Below is a small trained network, with its code and all its weights. Each question gives an input and a class and asks what happens when units are switched off, that is, made to give their printed mean instead of their output.

import numpy as np


def w(rows, s, z=0):
    codes = np.array(rows[::2]) - 128.0
    scale = np.full(codes.shape[1], s)
    scale[-1] = z or s
    return codes * scale


def norm(h):
    return h / np.sqrt((h * h).mean(-1, keepdims=True) + 1e-5)


def f(y):
    return np.maximum(y, 0)


def log_softmax(a):
    a = a - a.max(-1, keepdims=True)
    return a - np.log(np.exp(a).sum(-1, keepdims=True))


def net(x, mask):
    res = np.array(x, float).reshape(1, 7) / 4 @ E
    u = 0
    for l in range(2):
        y = f(norm(res) @ A[l][:, :-1].T + A[l][:, -1])
        res = res + np.where(mask[u : u + 7], y, B[l][:, -1]) @ B[l][:, :-1]
        u += 7
    return log_softmax(norm(res)[-1] @ U[:, :-1].T + U[:, -1])


A, B = {}, {}
E = w([
[152,254,148,183],'x0',
[132,100,137,139],'x1',
[200,108,104,111],'x2',
[84,134,116,156],'x3',
[37,154,10,101],'x4',
[69,15,171,112],'x5',
[146,59,114,216],'x6',
],0.0071)
A[0] = w([
[192,194,131,98,189],'0.n0',
[31,39,217,138,155],'0.n1',
[109,163,208,114,4],'0.n2',
[74,135,97,152,15],'0.n3',
[16,153,116,125,2],'0.n4',
[93,163,164,102,44],'0.n5',
[79,79,139,254,13],'0.n6',
],0.0091,0.0026)
B[0] = w([
[213,26,254,71,234],'0.n0',
[96,166,165,146,254],'0.n1',
[117,169,51,143,157],'0.n2',
[86,106,179,183,150],'0.n3',
[11,136,85,107,177],'0.n4',
[140,126,104,193,151],'0.n5',
[238,78,25,90,181],'0.n6',
],0.007,0.0051)
A[1] = w([
[239,225,158,152,242],'1.n0',
[169,107,129,112,125],'1.n1',
[79,85,85,90,183],'1.n2',
[10,159,25,160,116],'1.n3',
[209,117,120,168,144],'1.n4',
[166,158,97,73,74],'1.n5',
[70,201,119,163,5],'1.n6',
],0.012,0.0026)
B[1] = w([
[162,128,184,57,255],'1.n0',
[75,133,98,214,170],'1.n1',
[214,138,139,161,191],'1.n2',
[90,164,203,137,218],'1.n3',
[143,203,176,150,202],'1.n4',
[167,91,58,183,159],'1.n5',
[123,1,159,122,158],'1.n6',
],0.0094,0.0087)
U = w([
[7,149,155,132,173],'0',
[248,170,195,78,207],'1',
[192,73,25,123,2],'2',
],0.013,0.0034)

Each question gives the input, the list of numbers given to net, and the class t.
The units are the neurons (one row each of A and B). Each row of codes is followed by its name. A weight is (code - 128) times the scale printed after its matrix; where a second scale follows, it is the last column's (A, B and U).
mask holds one flag per neuron, layer by layer. A switched-off neuron (its flag False) gives its mean, the last column of its row in B, instead of its output. The means were averaged over made-up inputs and are rounded, as every weight is.
A unit's drop is (log p(t) with every unit on - log p(t) with that unit switched off) / (log p(t) with every unit on - log p(t) with every unit switched off).
The circuit of an input: a set's keep is (log p(t) with only the set's units on - log p(t) with every unit switched off) / (log p(t) with every unit on - log p(t) with every unit switched off). Starting from the 12 units with the biggest drops (on a tie, the unit counted first), units are removed one at a time, each time the one whose removal leaves the highest keep (on an exact tie, the one counted first), for as long as the keep stays at least 0.8.
circuit, biggest first: the units of the circuit, biggest drop first
unit that matters most: the unit with the biggest drop
top k neurons: the k neurons with the biggest drops, biggest first
k most important neurons of layer l: the k neurons of layer l with the biggest drops, biggest first
drop of u: that unit's drop, to one decimal
input [-5,8,-7,-5,-1,-1,6], class 2: unit that matters most : 1.n0
input [2,-1,-6,-8,3,-1,0], class 0: circuit, biggest first : 0.n4; 1.n0
input [-7,8,-7,-6,2,-3,-6], class 0: top 4 neurons : 0.n0; 1.n0; 0.n4; 0.n6
input [-4,1,0,0,-5,1,8], class 2: top 3 neurons : 1.n0; 1.n3; 0.n6
input [-4,-8,-4,-2,-2,4,-6], class 0: circuit, biggest first : 1.n0; 0.n0
input [-7,3,0,-2,7,-7,-5], class 2: 3 most important neurons of layer 1 : 1.n0; 1.n5; 1.n4
input [-6,-8,-8,-4,2,-6,7], class 0: 3 most important neurons of layer 1 : 1.n3; 1.n0; 1.n4
input [2,6,5,4,4,2,4], class 2: top 3 neurons : 0.n6; 1.n0; 0.n1
input [0,-7,5,5,6,-3,2], class 0: top 2 neurons : 1.n3; 1.n0
input [-3,4,1,6,-7,6,-3], class 0: 3 most important neurons of layer 1 : 1.n0; 1.n2; 1.n4
input [2,3,2,-2,4,8,6], class 2: drop of 0.n6 : 1.5
input [-6,-2,-8,6,-2,-6,-2], class 0: drop of 0.n3 : 0.0
input [2,-1,2,1,4,3,1], class 0: drop of 0.n4 : 0.1
